Below are the code and all the weights of a small trained network. Each question names an input and a class and asks about switching units off, where a switched-off unit gives its printed mean instead of its output.

import numpy as np


def w(rows, s, z=0):
    codes = np.array(rows[::2]) - 128.0
    scale = np.full(codes.shape[1], s)
    scale[-1] = z or s
    return codes * scale


def f(y):
    return np.maximum(y, 0)


def log_softmax(a):
    a = a - a.max(-1, keepdims=True)
    return a - np.log(np.exp(a).sum(-1, keepdims=True))


def net(x, mask):
    res = np.array(x, float).reshape(1, 6) / 4 @ E
    y = f(res @ A[0][:, :-1].T + A[0][:, -1])
    res = res + np.where(mask, y, B[0][:, -1]) @ B[0][:, :-1]
    return log_softmax(res[-1] @ U[:, :-1].T + U[:, -1])


A, B = {}, {}
E = w([
[127,126,127,128,127,128,128,127,127,126,131,128],'x0',
[237,120,229,96,126,114,163,187,132,71,114,159],'x1',
[208,130,30,164,60,208,36,154,128,93,148,148],'x2',
[144,134,175,107,20,93,162,134,136,254,158,176],'x3',
[128,124,130,126,126,128,131,125,125,127,131,127],'x4',
[128,128,128,133,127,128,128,129,127,128,125,127],'x5',
],0.012)
A[0] = w([
[184,133,95,125,76,142,114,133,132,119,132,134,5],'neuron 1',
[110,135,100,126,110,111,115,120,130,131,134,147,83],'neuron 2',
[218,122,178,124,130,126,132,145,127,61,124,138,18],'neuron 3',
[117,132,147,116,197,128,128,116,128,48,145,124,70],'neuron 4',
[134,133,143,124,202,134,132,138,133,92,120,120,22],'neuron 5',
[137,126,138,115,86,130,120,110,127,174,152,147,146],'neuron 6',
[123,123,73,119,163,144,112,120,132,145,135,113,125],'neuron 7',
[182,122,125,143,95,143,123,140,115,141,118,129,21],'neuron 8',
[111,127,80,136,116,133,113,110,132,144,142,137,69],'neuron 9',
[131,131,107,117,77,129,123,139,136,201,136,133,50],'neuron 10',
[127,130,129,127,50,124,134,121,118,179,126,138,1],'neuron 11',
[42,123,90,132,112,128,135,105,124,182,138,125,10],'neuron 12',
[143,124,119,132,105,128,132,123,130,174,136,131,55],'neuron 13',
[25,130,175,123,199,106,162,107,127,132,122,118,40],'neuron 14',
[106,137,46,140,130,143,94,139,128,89,125,123,135],'neuron 15',
[149,124,250,107,117,107,161,137,133,168,132,135,103],'neuron 16',
[161,119,85,114,146,144,121,122,128,82,138,129,75],'neuron 17',
[99,145,115,123,117,122,133,115,132,159,130,118,56],'neuron 18',
[105,143,157,132,138,114,137,125,139,167,125,129,68],'neuron 19',
[63,121,167,132,167,114,155,131,127,136,105,120,194],'neuron 20',
[141,132,156,132,124,127,155,124,112,117,142,134,60],'neuron 21',
],0.023,0.016)
B[0] = w([
[130,130,152,111,136,55,153,112,129,138,157,137,177],'neuron 1',
[111,132,130,126,123,156,113,155,139,119,134,129,146],'neuron 2',
[127,133,113,134,131,160,121,123,123,131,239,115,217],'neuron 3',
[134,124,139,115,119,79,147,123,135,143,164,131,200],'neuron 4',
[121,135,147,119,121,79,132,135,132,115,134,156,169],'neuron 5',
[130,127,135,121,139,95,132,127,123,124,156,129,193],'neuron 6',
[130,128,138,129,127,173,123,136,116,124,107,134,186],'neuron 7',
[120,125,142,124,119,81,135,141,134,124,159,144,159],'neuron 8',
[129,117,122,137,134,158,127,130,133,125,92,115,169],'neuron 9',
[125,126,121,133,130,145,116,133,121,115,200,121,181],'neuron 10',
[147,131,111,142,141,185,122,120,119,135,164,118,173],'neuron 11',
[150,132,148,117,128,46,147,120,127,139,149,150,188],'neuron 12',
[115,125,121,135,117,161,125,124,135,136,154,121,152],'neuron 13',
[130,131,106,143,131,197,112,125,120,128,194,110,225],'neuron 14',
[121,135,112,133,126,175,116,126,131,126,82,114,238],'neuron 15',
[123,125,135,122,123,98,136,130,136,126,4,136,254],'neuron 16',
[128,118,120,142,135,162,122,130,122,137,100,124,185],'neuron 17',
[107,110,136,115,115,103,146,144,149,103,158,124,150],'neuron 18',
[123,127,141,116,124,115,125,139,128,113,100,139,162],'neuron 19',
[138,129,131,126,128,97,130,128,129,132,194,133,225],'neuron 20',
[122,131,116,136,137,122,111,120,122,134,83,125,145],'neuron 21',
],0.033,0.028)
U = w([
[106,155,78,190,142,227,101,143,112,155,200,84,253],'0',
[119,144,175,123,122,59,169,155,130,148,168,164,86],'1',
[81,137,123,168,130,180,116,170,120,137,2,118,32],'2',
],0.0074,0.0064)

Each question gives the input, the list of numbers given to net, and the class t.
The units are the neurons (one row each of A and B). Each row of codes is followed by its name. A weight is (code - 128) times the scale printed after its matrix; where a second scale follows, it is the last column's (A, B and U).
mask holds one flag per neuron, in row order. A switched-off neuron (its flag False) gives its mean, the last column of its row in B, instead of its output. The means were averaged over made-up inputs and are rounded, as every weight is.
A unit's drop is (log p(t) with every unit on - log p(t) with that unit switched off) / (log p(t) with every unit on - log p(t) with every unit switched off).
The circuit of an input: a set's keep is (log p(t) with only the set's units on - log p(t) with every unit switched off) / (log p(t) with every unit on - log p(t) with every unit switched off). Starting from the 12 units with the biggest drops (on a tie, the unit counted first), units are removed one at a time, each time the one whose removal leaves the highest keep (on an exact tie, the one counted first), for as long as the keep stays at least 0.8.
circuit, biggest first: the units of the circuit, biggest drop first
k most important neurons: the k neurons with the biggest drops, biggest first
drop of u: that unit's drop, to one decimal
input [2,3,-4,3,-5,-8], class 2: circuit, biggest first : neuron 16
input [7,6,5,2,4,2], class 1: 2 most important neurons : neuron 1; neuron 14
input [-3,6,-1,-6,1,8], class 1: 3 most important neurons : neuron 4; neuron 5; neuron 14
input [-8,-3,0,4,-8,6], class 1: 3 most important neurons : neuron 14; neuron 15; neuron 3
input [-4,-2,6,-1,8,8], class 2: 2 most important neurons : neuron 3; neuron 14
input [5,-4,-1,4,-3,-1], class 1: 2 most important neurons : neuron 12; neuron 14
input [3,-1,8,0,3,-2], class 2: 4 most important neurons : neuron 3; neuron 14; neuron 20; neuron 15
input [7,2,-1,-7,0,8], class 1: 4 most important neurons : neuron 4; neuron 5; neuron 11; neuron 14
input [-1,2,-1,-8,-1,-1], class 1: 2 most important neurons : neuron 4; neuron 5
input [2,-3,4,0,1,1], class 2: 3 most important neurons : neuron 3; neuron 14; neuron 20
input [0,-3,4,-5,2,5], class 2: drop of neuron 17 : 0.0
input [-6,2,-2,3,-4,1], class 2: drop of neuron 16 : 0.2
input [1,1,0,3,-8,1], class 2: drop of neuron 14 : 0.1
input [-4,-6,-2,7,-8,-7], class 1: circuit, biggest first : neuron 12
